Below is a small trained network, with its code and all its weights. Each question gives an input and a class and asks what happens when units are switched off, that is, made to give their printed mean instead of their output.

import numpy as np


def w(rows, s, z=0):
    codes = np.array(rows[::2]) - 128.0
    scale = np.full(codes.shape[1], s)
    scale[-1] = z or s
    return codes * scale


def f(y):
    return np.maximum(y, 0)


def log_softmax(a):
    a = a - a.max(-1, keepdims=True)
    return a - np.log(np.exp(a).sum(-1, keepdims=True))


def net(x, mask):
    res = np.array(x, float).reshape(1, 4) / 4 @ E
    y = f(res @ A[0][:, :-1].T + A[0][:, -1])
    res = res + np.where(mask, y, B[0][:, -1]) @ B[0][:, :-1]
    return log_softmax(res[-1] @ U[:, :-1].T + U[:, -1])


A, B = {}, {}
E = w([
[125,199,216,67,91,122,8,32,102,92,64,29],'x0',
[210,71,67,178,110,26,116,37,91,113,99,64],'x1',
[99,154,95,149,170,113,168,190,236,124,112,37],'x2',
[87,138,90,166,207,117,86,90,171,1,206,69],'x3',
],0.0095)
A[0] = w([
[65,142,130,121,182,184,160,236,224,213,177,201,212],'neuron 0',
[159,91,53,168,172,31,84,100,161,49,154,116,243],'neuron 1',
[160,40,99,195,73,122,233,126,62,139,88,144,197],'neuron 2',
[147,65,124,101,80,117,188,177,111,205,125,227,220],'neuron 3',
[142,172,113,177,153,91,119,119,121,32,165,1,149],'neuron 4',
[232,53,107,150,137,50,139,120,69,139,128,155,162],'neuron 5',
[125,151,130,92,139,165,52,73,112,115,93,127,146],'neuron 6',
[106,196,155,113,192,165,80,87,118,89,101,16,253],'neuron 7',
[106,179,235,81,104,211,127,123,85,195,94,114,195],'neuron 8',
[157,115,173,131,125,117,66,77,68,112,134,141,177],'neuron 9',
],0.0071,0.0034)
B[0] = w([
[133,196,113,163,166,207,235,120,141,55,100,111,246],'neuron 0',
[122,101,124,138,108,39,133,142,154,118,192,124,226],'neuron 1',
[168,85,46,130,161,175,133,158,121,202,148,125,197],'neuron 2',
[161,171,112,137,138,187,182,139,107,254,87,200,215],'neuron 3',
[40,149,177,171,61,68,162,141,202,165,153,153,228],'neuron 4',
[137,26,36,105,182,130,73,71,105,153,99,135,194],'neuron 5',
[122,108,169,112,115,138,96,121,122,71,141,122,198],'neuron 6',
[61,118,193,109,117,89,84,156,157,109,130,63,250],'neuron 7',
[145,176,193,59,132,168,103,140,62,158,59,100,226],'neuron 8',
[169,110,108,134,141,108,38,139,95,99,139,142,199],'neuron 9',
],0.0091,0.014)
U = w([
[95,157,210,84,88,144,58,129,77,83,82,80,178],'0',
[133,227,169,141,114,211,191,142,83,160,108,227,104],'1',
[68,115,156,166,69,63,117,114,194,119,189,133,101],'2',
[97,151,130,163,199,166,200,162,196,25,161,71,221],'3',
[165,78,118,125,128,132,79,66,2,98,190,221,155],'4',
[135,71,140,155,119,103,99,85,140,104,87,111,2],'5',
[161,77,62,144,154,153,142,117,102,204,100,153,140],'6',
],0.0088,0.0029)

Each question gives the input, the list of numbers given to net, and the class t.
The units are the neurons (one row each of A and B). Each row of codes is followed by its name. A weight is (code - 128) times the scale printed after its matrix; where a second scale follows, it is the last column's (A, B and U).
mask holds one flag per neuron, in row order. A switched-off neuron (its flag False) gives its mean, the last column of its row in B, instead of its output. The means were averaged over made-up inputs and are rounded, as every weight is.
A unit's drop is (log p(t) with every unit on - log p(t) with that unit switched off) / (log p(t) with every unit on - log p(t) with every unit switched off).
The circuit of an input: a set's keep is (log p(t) with only the set's units on - log p(t) with every unit switched off) / (log p(t) with every unit on - log p(t) with every unit switched off). Starting from all 10 units, units are removed one at a time, each time the one whose removal leaves the highest keep (on an exact tie, the one counted first), for as long as the keep stays at least 0.8.
circuit, biggest first: the units of the circuit, biggest drop first
top k neurons: the k neurons with the biggest drops, biggest first
drop when u is switched off: that unit's drop, to one decimal
input [0,8,-5,-4], class 6: circuit, biggest first -> [neuron 2]
input [3,0,-3,4], class 2: top 2 neurons -> [neuron 8; neuron 4]
input [-8,7,-6,7], class 6: top 3 neurons -> [neuron 2; neuron 5; neuron 6]
input [1,7,-5,-6], class 6: top 2 neurons -> [neuron 2; neuron 3]
input [-8,4,8,-2], class 6: top 2 neurons -> [neuron 2; neuron 3]
input [-4,-3,6,-3], class 1: top 2 neurons -> [neuron 3; neuron 7]
input [-6,4,-3,5], class 6: top 2 neurons -> [neuron 2; neuron 5]
input [1,-2,3,4], class 2: top 2 neurons -> [neuron 4; neuron 0]
input [8,6,6,5], class 2: drop when neuron 6 is switched off -> 0.0
input [6,4,4,1], class 2: drop when neuron 4 is switched off -> 0.1
input [-2,-1,-8,-2], class 6: drop when neuron 3 is switched off -> 0.4
input [-6,-1,7,-4], class 1: drop when neuron 3 is switched off -> 1.1
